Here is a tiny trained network, its code and every weight. The questions are about switching its units off for an input and a class, where a switched-off unit gives its printed mean instead of its output.

import numpy as np


def w(rows, s, z=0):
    codes = np.array(rows[::2]) - 128.0
    scale = np.full(codes.shape[1], s)
    scale[-1] = z or s
    return codes * scale


def norm(h):
    return h / np.sqrt((h * h).mean(-1, keepdims=True) + 1e-5)


def f(y):
    return y / 2 * (1 + np.tanh(0.7978845608 * (y + 0.044715 * y**3)))


def log_softmax(a):
    a = a - a.max(-1, keepdims=True)
    return a - np.log(np.exp(a).sum(-1, keepdims=True))


def net(x, mask):
    res = np.array(x, float).reshape(1, 5) / 4 @ E
    u = 0
    for l in range(3):
        y = f(norm(res) @ A[l][:, :-1].T + A[l][:, -1])
        res = res + np.where(mask[u : u + 9], y, B[l][:, -1]) @ B[l][:, :-1]
        u += 9
    return log_softmax(norm(res)[-1] @ U[:, :-1].T + U[:, -1])


A, B = {}, {}
E = w([
[135,133,126,121,122,144,130,108,124,112,132],'x0',
[163,67,78,153,174,50,167,108,185,116,121],'x1',
[117,113,125,93,123,115,114,117,116,136,107],'x2',
[57,133,164,171,109,124,109,40,182,149,151],'x3',
[116,254,95,78,191,114,129,103,144,140,142],'x4',
],0.012)
A[0] = w([
[170,51,141,47,83,172,177,183,156,72,133,67],'L0N1',
[113,194,100,185,34,95,67,103,159,184,118,136],'L0N2',
[67,72,216,202,70,160,100,64,214,145,95,58],'L0N3',
[162,91,179,87,52,57,118,171,151,106,81,215],'L0N4',
[98,53,87,90,129,137,213,137,151,164,110,106],'L0N5',
[121,14,135,166,127,110,253,81,134,101,27,3],'L0N6',
[101,100,198,150,60,198,134,160,75,148,90,134],'L0N7',
[131,145,15,142,201,135,80,160,201,156,118,97],'L0N8',
[169,185,210,91,50,122,100,117,54,104,128,250],'L0N9',
],0.0057,0.0026)
B[0] = w([
[174,198,158,175,110,141,129,86,168,105,64,177],'L0N1',
[154,84,171,178,147,125,71,123,76,111,112,181],'L0N2',
[113,64,107,2,140,118,128,127,96,126,203,243],'L0N3',
[155,131,163,206,122,164,196,136,132,115,157,196],'L0N4',
[165,159,78,153,85,172,129,92,126,163,138,160],'L0N5',
[140,136,140,115,183,191,156,117,142,190,151,224],'L0N6',
[140,198,169,113,62,68,168,170,130,125,150,228],'L0N7',
[176,137,155,67,62,134,84,108,125,130,81,199],'L0N8',
[130,117,109,143,82,128,130,171,136,228,155,253],'L0N9',
],0.0094,0.0044)
A[1] = w([
[183,88,131,112,181,76,129,79,163,87,109,193],'L1N1',
[174,164,57,89,224,24,140,55,177,106,116,5],'L1N2',
[164,165,119,131,155,88,83,160,123,145,160,87],'L1N3',
[81,142,124,147,191,109,147,163,155,90,177,102],'L1N4',
[142,146,93,89,136,133,58,103,65,141,126,182],'L1N5',
[168,21,120,145,191,148,197,94,140,79,79,118],'L1N6',
[94,213,152,82,164,158,86,146,124,202,137,176],'L1N7',
[1,161,196,125,140,88,120,45,124,116,147,136],'L1N8',
[96,127,119,182,149,95,105,51,184,135,99,26],'L1N9',
],0.0083,0.003)
B[1] = w([
[98,120,26,91,93,150,130,101,128,113,125,204],'L1N1',
[123,159,146,80,1,74,130,180,65,135,125,236],'L1N2',
[63,146,127,129,119,164,134,104,126,107,102,154],'L1N3',
[144,87,147,122,63,120,215,124,143,127,84,123],'L1N4',
[150,161,146,171,224,147,189,154,128,106,138,187],'L1N5',
[98,144,80,175,150,230,139,131,197,173,89,205],'L1N6',
[111,80,133,188,185,175,141,60,152,136,63,254],'L1N7',
[253,146,146,238,102,136,44,121,159,158,67,206],'L1N8',
[38,132,172,186,149,85,40,44,132,55,166,157],'L1N9',
],0.0079,0.0085)
A[2] = w([
[30,59,101,120,193,131,138,82,159,112,170,60],'L2N1',
[127,173,105,95,100,156,180,180,85,144,92,113],'L2N2',
[177,96,197,56,127,148,89,147,55,141,170,2],'L2N3',
[25,140,129,117,195,144,210,111,126,124,107,57],'L2N4',
[146,180,68,94,101,6,119,83,137,60,110,109],'L2N5',
[159,112,205,158,40,125,126,173,99,128,176,114],'L2N6',
[128,205,91,187,115,157,124,111,158,117,154,212],'L2N7',
[62,65,111,85,122,152,77,123,124,156,254,98],'L2N8',
[84,202,124,136,233,148,119,142,66,134,100,100],'L2N9',
],0.0098,0.0024)
B[2] = w([
[121,238,167,46,42,90,199,82,124,211,225,165],'L2N1',
[176,137,95,90,168,110,176,185,148,110,184,253],'L2N2',
[121,94,157,158,197,111,61,160,137,50,65,170],'L2N3',
[82,176,73,123,143,34,110,222,121,24,200,174],'L2N4',
[92,65,184,168,105,59,118,170,23,36,93,234],'L2N5',
[119,159,69,99,145,46,121,100,85,42,93,240],'L2N6',
[121,38,139,104,169,128,111,142,107,148,87,237],'L2N7',
[1,120,156,144,80,114,119,73,153,158,101,198],'L2N8',
[149,137,150,81,136,159,120,105,222,152,246,236],'L2N9',
],0.0098,0.0065)
U = w([
[196,160,95,62,103,37,217,251,39,24,106,91],'0',
[5,84,206,163,74,22,44,80,69,48,49,255],'1',
[146,196,141,64,236,158,144,186,224,133,254,49],'2',
[215,160,224,204,211,206,43,68,157,218,87,133],'3',
[200,85,28,189,175,235,214,172,185,170,35,48],'4',
[59,88,137,101,39,129,204,37,191,233,230,149],'5',
],0.013,0.00084)

Each question gives the input, the list of numbers given to net, and the class t.
The units are the neurons (one row each of A and B). Each row of codes is followed by its name. A weight is (code - 128) times the scale printed after its matrix; where a second scale follows, it is the last column's (A, B and U).
mask holds one flag per neuron, layer by layer. A switched-off neuron (its flag False) gives its mean, the last column of its row in B, instead of its output. The means were averaged over made-up inputs and are rounded, as every weight is.
A unit's drop is (log p(t) with every unit on - log p(t) with that unit switched off) / (log p(t) with every unit on - log p(t) with every unit switched off).
The circuit of an input: a set's keep is (log p(t) with only the set's units on - log p(t) with every unit switched off) / (log p(t) with every unit on - log p(t) with every unit switched off). Starting from the 12 units with the biggest drops (on a tie, the unit counted first), units are removed one at a time, each time the one whose removal leaves the highest keep (on an exact tie, the one counted first), for as long as the keep stays at least 0.8.
units of the circuit, in order: the units of the circuit, biggest drop first
unit that matters most: the unit with the biggest drop
k most important neurons: the k neurons with the biggest drops, biggest first
top k neurons in layer l: the k neurons of layer l with the biggest drops, biggest first
drop of u: that unit's drop, to one decimal
input [6,1,0,7,4], class 1: unit that matters most => L0N6
input [6,6,-6,1,-6], class 5: units of the circuit, in order => (L2N1 L1N8)
input [-2,-6,5,3,1], class 3: 2 most important neurons => (L1N7 L1N2)
input [4,5,-7,1,-1], class 5: units of the circuit, in order => (L1N8 L2N1)
input [1,4,-6,1,-6], class 5: 3 most important neurons => (L1N8 L0N3 L2N1)
input [2,1,3,0,-5], class 4: 3 most important neurons => (L0N1 L1N2 L0N6)
input [0,1,7,3,8], class 1: 3 most important neurons => (L1N2 L2N5 L0N6)
input [-5,1,2,-8,-7], class 4: top 2 neurons in layer 2 => (L2N5 L2N4)
input [1,1,-5,-7,-3], class 4: 2 most important neurons => (L1N2 L1N6)
input [-3,5,5,1,-5], class 5: 3 most important neurons => (L2N1 L1N8 L0N3)
input [7,-6,8,3,1], class 3: 2 most important neurons => (L1N7 L1N2)
input [-1,5,-3,7,1], class 1: 2 most important neurons => (L1N8 L1N2)
input [-6,-2,7,3,3], class 3: drop of L1N8 => 0.5
input [-8,-5,1,7,8], class 3: units of the circuit, in order => (L1N8)
input [4,-3,-6,3,3], class 3: drop of L1N8 => 0.1
input [-5,6,6,-2,0], class 4: drop of L1N6 => 1.8
input [4,-7,-1,5,7], class 3: drop of L1N8 => 0.4
